Each row of numbers stands for one element and depends on some of the facts below. Use the named rows to name the rest.

Facts:
M (ζ G, AK, B) (Ψ 90) (λ 231)
AQ (ζ AP) (Ψ 287) (λ 627)
AJ (ζ H, AR) (Ψ 781) (λ 627)
U (ζ C) (Ψ 90) (λ 125)
B (ζ A) (Ψ 90) (λ 936)
A (ζ AK, C) (Ψ 287) (λ 627)
V (ζ G) (Ψ 90) (λ 936)
AM (ζ O, AP, G, C) (Ψ 781) (λ 627)
N (Ψ 90) (λ 627)
R (ζ AL, F) (Ψ 90) (λ 231)
J (ζ O, H, M) (Ψ 90) (λ 627)
AK (ζ Z, G) (Ψ 781) (λ 627)
AE (ζ Z, Q) (Ψ 781) (λ 936)
AA (Ψ 781) (λ 231)
Y (Ψ 90) (λ 553)
AP (Ψ 287) (λ 627)
AI (ζ X) (Ψ 287) (λ 231)
Q (Ψ 781) (λ 231)
S (ζ Z, H, AK) (Ψ 781) (λ 627)
AB (Ψ 90) (λ 125)
AF (ζ G, F) (Ψ 90) (λ 125)
D (ζ A, X) (Ψ 781) (λ 125)
AH (ζ G, X) (Ψ 781) (λ 627)
E (ζ AE) (Ψ 287) (λ 231)
O (ζ Z, X) (Ψ 781) (λ 231)
Z (ζ H) (Ψ 287) (λ 936)
P (Ψ 781) (λ 125)
AG (Ψ 781) (λ 627)
AO (ζ X) (Ψ 90) (λ 627)
T (Ψ 90) (λ 627)
AR (Ψ 90) (λ 627)
H (ζ G) (Ψ 90) (λ 627)
AS (Ψ 781) (λ 553)
G (Ψ 90) (λ 627)
AN (ζ G) (Ψ 90) (λ 936)
AT (ζ AI) (Ψ 90) (λ 627)
F (ζ G) (Ψ 781) (λ 553)
AL (ζ X) (Ψ 287) (λ 231)
X (ζ A, H, Q) (Ψ 781) (λ 231)
I (ζ AQ) (Ψ 781) (λ 627)
C (ζ H) (Ψ 90) (λ 553)
AC (Ψ 287) (λ 125)
W (ζ AK) (Ψ 781) (λ 231)
K (ζ AE, AL, N) (Ψ 287) (λ 553)
AD (Ψ 287) (λ 627)
L (Ψ 287) (λ 231)

Some rows with their names:
E: [-30  -9  -2   8  -4 -31   3]
AT: [ -9  -7  14   4 -32 -15  -4]
A: [-17 -13  -7   2 -14 -23  13]
U: [-18  10   8   6 -29 -21 -14]
F: [ 70   6 -22  -7  12  -5  18]
M: [ -3  -7  -8  10 -30 -29 -23]
V: [ 17 -18  -7  13 -37 -31  -9]
C: [ 18 -30  13   7 -41  -9  14]
AM: [ 34  28 -13 -13  22   2   3]
J: [ -3  -9   6   4 -35 -15  -7]
AI: [-27 -23  -9  -8 -12   4   6]
AL: [-25 -23  -8  -9 -12   2   6]
AE: [ 30  12   5 -18  25  10  12]
N: [-13   1  20  10 -28 -28  -5]
AD: [-19  -5   0   9 -11 -35  14]
AP: [-24  -3   5  11  -7 -40  14]
AR: [-12   1  19  10 -28 -27  -6]

Name these rows:
A row may be one of the elements named above.
[  8  -3  -8  14 -36 -36 -12]  G
[ 20 -29  16   7 -42 -11  15]  C
[ 22  27  -7 -13  30   4  -7]  W
[ 17  32  -9 -31  23  31  -1]  D
[ 16  32  -9 -31  21  33   0]  D
[ 33  30 -15 -14  23   0   3]  AM
[  1 -29   9  10 -17 -25  37]  K
[-20  11  12   9 -29 -27 -14]  AB
[-13  -6   8   5 -28 -21 -17]  R
[-22  12  13   7 -26 -27 -14]  AB
[46 10 12 -9 21  2 28]  AS
[  0 -28  11  11 -17 -27  35]  K
[ 42  28 -27 -14  19   2   0]  AK
[ 11 -23  25  12 -37 -23  15]  Y
[ 68   7 -24  -5  13  -4  18]  F
[  8  -2  -8  13 -35 -34 -12]  G
[ 38  21 -22 -21  17  21   4]  AH
[-21  11  11   7 -28 -25 -14]  AB
[-33   9  -5   9  -8 -32   4]  AC
[ 14  45  -2 -15  30   1  -1]  P
[ 15 -10 -19   8 -41 -24 -14]  H
[ -5 -27 -11   3 -14 -17  17]  Z
[ -1 -21  17   6 -34 -13   0]  B
[ -1  11 -15  10 -34 -28 -19]  AF
[ 19  11  -8 -36  22  45  -2]  X
[ -8 -17  10  -6 -38   7  -3]  AO
[ 31  15   6 -16  25   9  11]  AE
[ 28  28  -5 -17  23  10   6]  AJ
[ 31  23 -12 -18  22  14   5]  S

Now the same elements, written a new way:
Some elements and their rows:
B: [ 45 -29  -8  21   4   7 -24  -6   7  29  -9 -29 -45  10  17  -3 -23   0
 -27  13  -7  -2   6  10]
M: [ 28 -24 -18  59 -17  12   8 -23  12  34  11   2  14 -17   4 -26 -47  14
 -14  32 -29  -4  21   4]
J: [ 30   3   9  28 -10  25 -15 -18  -3  54 -13 -28 -11  26  -7 -32 -21  -2
 -25   2 -25 -19   1   1]
O: [-10  33   2 -46 -32  39 -30  44  11 -36  -3  19  -6 -40  14  39  -1  49
   3   1  15 -10   8   7]
AM: [-24  31 -15 -41 -22  27  29  21   5   5  23  15  28  -8   9   3   5   2
  -8 -18  23   2   4  -7]
A: [ -8  33  51  33  15  -5 -35 -27 -13 -46  -7 -30  24   6 -18 -16  43 -30
   2 -11  11   8  -2  14]
T: [ 22 -33 -18   8  21  -1   4 -17   0  61 -10 -18 -21  31 -10 -11 -10 -18
   1   2 -34 -24  -9 -15]
AR: [ 20 -29 -20   9  18  -8   6 -17   0  61  -9 -18 -19  32 -11  -9 -10 -18
   1   3 -39 -25 -19 -13]
AO: [ 27 -36  13 -20  23  36 -27 -10  22  40 -62 -31 -31 -18   5 -12 -25   8
  20  12 -20 -29  13  10]
L: [-12 -11  12  43  30 -45 -23 -18  -8 -63  14   1  15  -6 -22  18  37 -25
  37   7   0   5 -19  -2]
AB: [ 19 -33 -15  21  16 -31  19  -1 -20  43 -18 -13 -42  23   2  -8 -25   7
  -2  -1 -50   2 -11   3]
I: [-24  30 -18 -56  -8  11  21  30   1   2  20  14   8   4  -2  23  14  -1
   2 -21  13  -9  -7 -22]
AH: [-28  16  -1 -66 -10  44  27  22  19  -3  -6  16  32 -44  24  -3  -9  12
  14  -9  34   1  21  -2]
P: [-29  20 -19 -47  -5 -20  39  48 -18  -9  19  26 -13   6  10  27   8  23
   3 -26   0  19 -17  -9]
Y: [ 22 -49 -14  16   3 -21   3 -27  -1  39 -14  17 -37  46 -16  -6 -26  -6
  -7  15 -17  -7 -17   0]
AG: [-28  23 -23 -59  -5   7  26  29  -1   9  22  18   7  10   0  26  17 -10
   4 -21  12 -14 -15 -22]
F: [-35  -6 -14 -34 -34  11  68   1   6  -5  17  64  47 -26  19 -15 -30  13
  -6   8  56  32  30  -8]

Which element is each row?
A row may be one of the elements named above.
[ 28   5  11  50 -23  34  16 -38   3  61  -1 -17  35   5   9 -65 -41  -5
 -40  18  -7   2  35   0]  H
[  0  40 -16 -41 -25   8  -6  49  -3 -18  30   6 -23   7  22  31  15   5
 -34 -18  32   7  -2  -3]  AE
[-17 -14  39  20  28 -37 -23 -32 -13 -60 -23   9   4  17 -24   4  34 -25
  23   2  29  18 -16  12]  K
[ 26 -31  -6   1  15  15  -6 -20   9  52 -28 -26 -21  12  -2 -15 -17  -6
   1   8 -26 -23   1   0]  AT
[-10  34   5 -44 -27  37 -30  45  15 -37   2  18  -5 -46  12  41  -4  45
   4  -3  14  -6   8   6]  O
[-30  21 -20 -47  -8 -18  38  50 -23  -7  19  22 -14   5  10  26  12  22
   6 -20  -4  19 -15  -9]  P
[-15  75  10 -26 -47  39  -4  25  -7   2  24   3  17  13   1   5  13  11
 -40 -26  19  -3  -5 -11]  S
[ 26   0   5  52 -25  34  14 -37   3  62  -4 -17  32   2   8 -64 -43  -4
 -35  11 -10   0  34   1]  H
[ 35  14  26  53 -45  11 -38 -31 -15  35 -13   2 -27  55 -15 -17 -27  17
 -60   6 -11  -9  -4  10]  C
[ 15 -45 -23  21  12   5  44 -32  10  64   0  -6  25   0   7 -47 -38 -20
   3  18 -11  -3  18 -11]  G
[-20  61   6 -37 -29  30   0  32  -9  -1  24   8  14  12  -1  14  19   7
 -24 -24  14  -9  -5 -10]  AJ
[ 33  13  28  51 -45  13 -39 -31 -13  35 -11  -6 -30  55 -14 -18 -26  16
 -62   9  -9  -7  -5  12]  C
[-21  27   9 -65 -13  18   2  55  -2 -25 -25  13 -22 -29  18  25  -2  45
   9 -18   9  12   6  14]  D
[ 17  49  52  62  -8 -14 -58 -16 -18 -66  15 -39   8  15  -3 -12  43 -22
 -45  -9  33  33   3  26]  Z
[ 15 -39  -9  35   5 -14  44 -20  -6  47 -13  -6   5 -16  23 -48 -52  17
  -5  17 -28  26  23   7]  AF
[-16  38 -18 -15 -40  11  -1  34  -1 -24  36  30  13 -16   5  31   5  29
 -10  -7   7   1  -3 -12]  W
[ -6  34  13 -51 -30  47 -43  45  18 -48 -13   8 -18 -49  11  43   4  53
   6  -1  15 -16   7  15]  X
[-28   7 -15 -53 -20 -11  21  26  -3 -10  17  49 -12  25  -5  34   4   7
  -6 -12  29   3 -18 -15]  AS
[ 28 -26 -19  57 -19   9   5 -25   9  37  11   3  16 -16   9 -27 -45  15
 -17  34 -24  -4  25   3]  M
[ 24 -23 -17  57 -20  11   9 -25  12  33  14   5  13 -16   6 -25 -44  15
 -17  33 -27  -6  19   3]  M
[ 19 -36 -18  21  17 -29  21   1 -19  46 -15 -12 -38  22   2 -11 -21  10
   3   3 -50   6 -11   0]  AB
[ 25  -8   0  34  -6 -13   3  -5 -21  38 -17 -20 -34  25   3 -15 -23  19
 -21   3 -46   5  -1  10]  U
[-22  53   0 -25 -40  36  31  14   3   4  30  18  50 -18  12 -16  -7   6
 -29 -13  35  11  19 -10]  AK
[-24  -7  21  32  40 -60   6 -12 -31 -53  -6 -13   3   9 -12   0  42 -23
  29 -10  -9  31 -15  12]  AC
[ 30  -9   2  37  -2 -14  -4   0 -20  43 -18 -20 -38  23   5 -18 -28  19
 -22   3 -43   7  -4  10]  U
[ 26 -45 -25  33   1  -4  -7 -13  14  30  -8  -2 -14 -12  -1   0 -33  16
   9  29 -35 -18   4   1]  R

The same elements again, as new rows of numbers:
Some rows with their names:
W: [ 60 -27  20  42   9  52 -36 -50  11 -20 -36 -52]
AO: [ 14 -33   6  44  23   2 -80  12  -9 -32  -8  -7]
AB: [ -4 -63  -5  42  40  31 -56  -9  -1 -26 -38 -23]
U: [  4 -50  -7  41  41  16 -48 -17  12 -38 -40 -23]
AQ: [ -5 -20  37  25  54  34 -70 -32 -42 -32 -17 -57]
AD: [ -2 -16  40  26  51  33 -70 -29 -42 -40 -19 -61]
AR: [ 11 -63  -7  36  42   9 -77  -5 -24 -21 -30 -35]
Y: [ -8 -64 -10  38  36  34 -54 -14   3 -28 -37 -19]
AA: [ 48 -43  20  43   9  72 -55 -44   2 -19 -31 -57]
J: [ 16 -52  -9  36  30  -7 -68   1 -14 -52 -28 -45]
H: [ 20 -50 -10  25  16  -1 -53  22 -33 -72 -43 -40]
AH: [ 65 -12  33  17  -8  46 -68  -3 -17 -30 -24 -36]
L: [-12 -30  36  49  41  57 -50 -41 -26 -50 -23 -55]
AT: [ 10 -50  -3  38  36   5 -75   1 -22 -23 -24 -25]
AN: [ 10 -65   4  42  27  33 -15  26 -12 -51 -44 -16]
AC: [-19 -24  37  30  50  56 -54 -36 -13 -47 -25 -47]
P: [ 43 -42  22  23  19  71 -60 -36  15 -16 -36 -52]

Name these rows:
A row may be one of the elements named above.
[ 54 -26  28  50 -10  58 -64 -23  19 -49  -9 -52]  O
[ 38 -41  21  17  15  73 -59 -41  16 -13 -33 -48]  AS
[  2 -53  -9  41  44  17 -45 -16  12 -35 -42 -22]  U
[-23 -23  35  26  40  56 -57 -36 -12 -51 -19 -46]  K
[ 13 -43   3  59  49  10 -18 -10  19 -16 -28 -14]  B
[ 57 -16  30  51  -9  45 -60 -30  27 -46  -6 -46]  X
[  3 -54  -1  33  23  35 -39  11 -15 -45 -51 -11]  AF
[ 16 -42  -9  56  24  13 -19 -14 -13 -42 -51 -15]  M
[ 17 -50  -9  34  31  -7 -70   0 -15 -50 -30 -44]  J
[ 21 -52 -11  27  14  -2 -52  21 -33 -73 -43 -41]  H
[ 64 -26  25  13   8  41 -64 -23 -17 -20 -36 -56]  AM
[-24 -28  36  29  43  57 -56 -35 -13 -52 -18 -48]  K
[ 71 -15  20  11   4  31 -48 -25 -14 -36 -40 -56]  AK
[ 68 -22  17  18   9  23 -67 -34   3 -43 -25 -78]  S
[ 50  -8  33  32   7  56 -57 -30  35 -21 -19 -27]  D
[ 16 -55  -4  27  28  13 -58  15 -42 -32 -47 -22]  G
[ 13  16  36  29  55   0 -39 -52 -23 -34 -18 -46]  A
[  4 -61  -3  58  28  28 -52  -7 -10 -34 -34 -23]  R
[ -2 -56 -16  39  28   6 -46 -17  23 -71 -32 -44]  C
[ 67 -25  17  19  11  23 -64 -33   4 -39 -27 -75]  S
[ 50  -9  32  33   9  51 -60 -30  32 -17 -18 -25]  D
[ 65 -28  22  15  10  42 -64 -22 -16 -21 -35 -54]  AM
[ 62 -32  21  18  12  33 -76 -26   0 -35 -24 -78]  AJ
[ 49 -51  29  36  20  62 -46 -18  26 -39 -18 -73]  AE
[ 46 -31  24  10  -9  77 -33 -12 -10 -36 -53 -36]  F
[ 10 -52  -1  35  36   5 -76  -1 -21 -19 -24 -24]  AT
[  -4  -32   36   43   41   31  -32  -15    8 -109   -8  -90]  Z

The same elements again, as new rows of numbers:
Some rows with their names:
P: [  6 -28  -4  44 -50  -5  24  22  10  30   4 -24  -7 -42   7 -56 -39  36
  50  11  11]
D: [ 13  -8   4  36 -36   2  29  23  19  51  10 -25 -27 -62  16 -44 -19  22
  50  30  -3]
AF: [ -8 -27  -6  20 -28  22  17  34  -2  12  24  -9 -29 -39  30  -8 -42 -26
  30 -14  -5]
AL: [-31 -36   4  23 -21  47   7  17  23  29  10 -27 -69  -1  33 -21 -28  48
  39 -13  -1]
AI: [-48 -20 -15  17 -34  49   7  24  15  39  21 -28 -63  -9  17 -43 -24  42
  19   1 -11]
Y: [-17 -46   7   5 -59  35  16  28   3  -2  25  -4  -8 -25  -2  -6 -63   9
  42   2   2]
K: [-18 -53  -1  18 -38  35   4  -3  23  42  20 -22 -53 -11  16  10 -17  46
  21  -1  -3]
H: [-17 -17   4  -7 -33  22  14  46   6   9  14 -19 -19   9  18 -14 -37 -20
  67   1   1]
AP: [-41 -23 -19  39 -44  50 -10  12  22  38 -10 -34 -41  14   9 -18 -18  20
  62 -16   0]
AJ: [ 16   0   9  19 -24 -22  -1  19  17  52  10 -29 -23 -14   0 -37 -28  22
  58  12   4]
T: [ -6 -23  -4  11 -58  31  17  28  -3   9  23  -6 -11  -2  13  -8 -69  -4
  53  -3   5]
G: [-24 -17   2  -1 -41  29   4  44  14 -13  16 -16 -28   4  34 -23 -32 -23
  82  -9   8]
AH: [ 12   1   0  27 -46  -4  -9   7  18  49  18 -21 -30 -35  30 -39 -25  20
  70  22   4]
I: [  6  -5  -6  31 -48   9 -14  16  11  64 -16 -21 -18 -34   6 -35 -42  20
  83  -4   9]
J: [ -5  -1   3   0 -38  26   8  35  10  32  26 -11 -25 -12  11  11 -51 -25
  46   8 -16]
B: [-23   1  23  13 -26  44  26  44  -3   5  30 -10 -19 -26  14   4 -37  -2
  44   6   0]
AE: [-11 -13  27  28 -34  -5  21  18  15  43   8 -17  -9 -28  43 -30 -19  47
  65  13  17]

Rows to name:
Some rows may be elements named above.
[-11 -12  25  20 -32  10   3  35  27  49   5 -26 -30 -41  22 -57 -31  35
  64  11  -9]  O
[ -7 -25  20  -1 -20  37   5  38  -1  22  37  -3 -48 -28  34 -16 -66   0
  34 -13  -3]  R
[-20   0  19  10 -27  44  21  45  -3   9  34 -11 -13 -28  15   1 -36  -5
  49   7   5]  B
[ 11   1  12  29 -55   2   4  33  25  32  12 -34 -25 -22  20 -43 -10  22
  78  10   7]  AK
[-11  -7 -13 -18 -52  32  14  37  -7  36  26  -4 -22  -6  23 -12 -49 -13
  37  13   5]  AT
[  7   0   4  22 -43  -5  -7   2  17  45  18 -25 -28 -34  27 -37 -24  19
  65  18   4]  AH
[ -3 -38  17  25 -66   1   2  14  15  24  11 -16  -5 -45  -4 -44 -36  50
  59  16  12]  AS
[ -1 -37  21  19 -48   1 -14  14  20  21  23 -26 -32 -54  20 -42 -12  33
  71   7  17]  F
[ 18  -1   5  18 -31 -21  -6  14  17  54  15 -29 -21 -18  -2 -37 -27  25
  56  17   4]  AJ
[-11 -33  -9  28 -46  28  42  40  -1   1  14  -6  -7 -24  11 -16 -60  -3
  35  -6  -4]  AB
[ -5 -38   4  20 -23  39  30  44  -4  30  17 -15 -14 -22   9 -13 -41 -26
  41   4 -16]  U
[ 12  -6  12  32 -40   2 -15  10  17  72  10 -22 -21 -34  19 -31 -29  10
  71  14  -6]  AM
[-53 -20  11  40 -27  40   6  27  16  24  12 -33 -31   9  25 -10   7  47
  33  -4   2]  Z
[-25  -8 -12  32 -35  50   2  11  23  32  13 -36 -54  15  14 -13  -9  27
  46  11  -7]  A

